[[-4.41 -1.63 -0.21 -1.87]
 [-4.01 -2.66  0.68 -0.26]
 [ 1.07 -1.56 -2.53 -6.34]
 [-0.52 -6.08 -1.50  4.26]
 [-5.43  3.09  1.32 -5.72]
 [ 4.44 -4.72 -0.51 -3.17]
 [ 0.04 -0.03  0.00  0.05]
 [-1.96  2.63  0.78 -0.94]
 [ 2.36  0.02  0.32 -2.81]]
=>
[[-1.63 -0.21 -1.87 -4.41]
 [-2.66  0.68 -0.26 -4.01]
 [-1.56 -2.53 -6.34  1.07]
 [-6.08 -1.50  4.26 -0.52]
 [ 3.09  1.32 -5.72 -5.43]
 [-4.72 -0.51 -3.17  4.44]
 [-0.03  0.00  0.05  0.04]
 [ 2.63  0.78 -0.94 -1.96]
 [ 0.02  0.32 -2.81  2.36]]

[[ 3.87 -0.30  1.88  0.66 -0.32  3.64 -0.37  0.56  1.25  0.25  0.16 -0.70
   0.83 -0.66 -0.54]
 [ 1.59  2.29  2.17  0.39 -2.82  7.57  0.46 -0.63  2.51  1.50 -1.43 -2.22
   4.71  3.10 -4.56]
 [ 1.00  1.24  1.29  0.43  0.24  5.55 -0.48  0.13  2.75  0.47 -2.20 -1.73
   3.36  3.25 -1.37]
 [ 5.00  0.17  3.18  0.84 -2.19  6.82 -0.38 -0.76  2.93  0.68 -2.24 -1.49
   5.58  1.90 -2.48]
 [ 2.67  4.32  1.21 -1.89 -2.24  7.28  0.35  1.32  2.73  0.02 -1.29 -1.21
   4.42  2.34 -4.57]
 [ 1.70  3.59 -1.40 -1.27  0.04  7.49 -0.06  0.82  1.63  1.39 -4.88  0.00
   6.42  3.11 -6.33]]
=>
[[-0.30  1.88  0.66 -0.32  3.64 -0.37  0.56  1.25  0.25  0.16 -0.70  0.83
  -0.66 -0.54  3.87]
 [ 2.29  2.17  0.39 -2.82  7.57  0.46 -0.63  2.51  1.50 -1.43 -2.22  4.71
   3.10 -4.56  1.59]
 [ 1.24  1.29  0.43  0.24  5.55 -0.48  0.13  2.75  0.47 -2.20 -1.73  3.36
   3.25 -1.37  1.00]
 [ 0.17  3.18  0.84 -2.19  6.82 -0.38 -0.76  2.93  0.68 -2.24 -1.49  5.58
   1.90 -2.48  5.00]
 [ 4.32  1.21 -1.89 -2.24  7.28  0.35  1.32  2.73  0.02 -1.29 -1.21  4.42
   2.34 -4.57  2.67]
 [ 3.59 -1.40 -1.27  0.04  7.49 -0.06  0.82  1.63  1.39 -4.88  0.00  6.42
   3.11 -6.33  1.70]]

[[ 0.46 -1.14  4.04 -8.02  4.75  0.94  2.40 -8.59 -2.43 -0.86  2.72 -1.11
   7.43 -6.00 -2.11]
 [ 0.16  1.01 -3.76 -1.94  2.79 -1.28 -0.50 -4.78  5.33  8.18 -4.01  3.32
   2.36  5.13 -0.22]]
=>
[[-1.14  4.04 -8.02  4.75  0.94  2.40 -8.59 -2.43 -0.86  2.72 -1.11  7.43
  -6.00 -2.11  0.46]
 [ 1.01 -3.76 -1.94  2.79 -1.28 -0.50 -4.78  5.33  8.18 -4.01  3.32  2.36
   5.13 -0.22  0.16]]

[[ 2.76  6.80  5.36 -1.10  6.21 -6.86]
 [-7.50  7.08 -7.68 -7.47 -6.15  7.18]
 [-7.07  6.82 -7.25 -7.22 -7.59  7.41]
 [-6.97  7.49 -6.92 -6.57 -5.51  7.50]
 [-7.80  7.57 -7.35 -6.88 -7.16  7.12]
 [-7.36  6.94 -7.19 -6.80 -7.19  1.98]
 [-7.29  6.83 -4.91 -7.22 -0.47 -5.85]
 [ 7.59 -7.16  7.44  7.40  6.74 -7.38]]
=>
[[ 6.80  5.36 -1.10  6.21 -6.86  2.76]
 [ 7.08 -7.68 -7.47 -6.15  7.18 -7.50]
 [ 6.82 -7.25 -7.22 -7.59  7.41 -7.07]
 [ 7.49 -6.92 -6.57 -5.51  7.50 -6.97]
 [ 7.57 -7.35 -6.88 -7.16  7.12 -7.80]
 [ 6.94 -7.19 -6.80 -7.19  1.98 -7.36]
 [ 6.83 -4.91 -7.22 -0.47 -5.85 -7.29]
 [-7.16  7.44  7.40  6.74 -7.38  7.59]]

[[-1.09 -3.62  1.48 -4.26 -1.95  0.21  0.94  0.54 -7.74 -0.25 -2.09  1.31]
 [ 1.41 -3.21  0.88 -7.21 -1.44 -1.42 -0.02  0.27 -0.03 -0.12  4.68 -0.84]
 [ 1.42 -4.61  0.06  3.45 -1.02  0.18  0.47 -1.61 -2.48 -0.50  1.13  0.51]
 [ 2.57 -2.40  0.51  0.86 -1.05  2.43 -0.28  0.63  3.69  0.80  3.65  2.44]
 [ 0.37 -3.49  0.29 -1.43 -0.01  2.17 -0.43  0.21  6.98  0.10 -0.12 -1.34]]
=>
[[-3.62  1.48 -4.26 -1.95  0.21  0.94  0.54 -7.74 -0.25 -2.09  1.31 -1.09]
 [-3.21  0.88 -7.21 -1.44 -1.42 -0.02  0.27 -0.03 -0.12  4.68 -0.84  1.41]
 [-4.61  0.06  3.45 -1.02  0.18  0.47 -1.61 -2.48 -0.50  1.13  0.51  1.42]
 [-2.40  0.51  0.86 -1.05  2.43 -0.28  0.63  3.69  0.80  3.65  2.44  2.57]
 [-3.49  0.29 -1.43 -0.01  2.17 -0.43  0.21  6.98  0.10 -0.12 -1.34  0.37]]

[[-6.80 -4.41 -6.51 -2.18 -0.89 -2.56  1.20 -0.87 -4.93 -0.08 -0.85 -2.02
  -5.02 -1.87]
 [-1.00  0.23 -0.90  2.14  3.44  1.76  5.85  3.42 -0.40  4.08  3.46  2.33
  -0.35  2.65]
 [ 1.63  0.25  1.50 -1.74 -3.06 -1.35 -5.49 -3.04  0.88 -3.73 -3.08 -1.93
   0.85 -2.24]
 [ 7.26  4.72  6.95  2.38  1.03  2.78 -1.15  1.01  5.26  0.17  0.99  2.21
   5.37  2.06]]
=>
[[-4.41 -6.51 -2.18 -0.89 -2.56  1.20 -0.87 -4.93 -0.08 -0.85 -2.02 -5.02
  -1.87 -6.80]
 [ 0.23 -0.90  2.14  3.44  1.76  5.85  3.42 -0.40  4.08  3.46  2.33 -0.35
   2.65 -1.00]
 [ 0.25  1.50 -1.74 -3.06 -1.35 -5.49 -3.04  0.88 -3.73 -3.08 -1.93  0.85
  -2.24  1.63]
 [ 4.72  6.95  2.38  1.03  2.78 -1.15  1.01  5.26  0.17  0.99  2.21  5.37
   2.06  7.26]]

[[ 0.63 -1.57]
 [ 6.30 -4.16]
 [ 0.71  3.35]
 [-0.54 -7.76]
 [ 3.14  3.49]
 [-8.22 -0.20]]
=>
[[-1.57  0.63]
 [-4.16  6.30]
 [ 3.35  0.71]
 [-7.76 -0.54]
 [ 3.49  3.14]
 [-0.20 -8.22]]
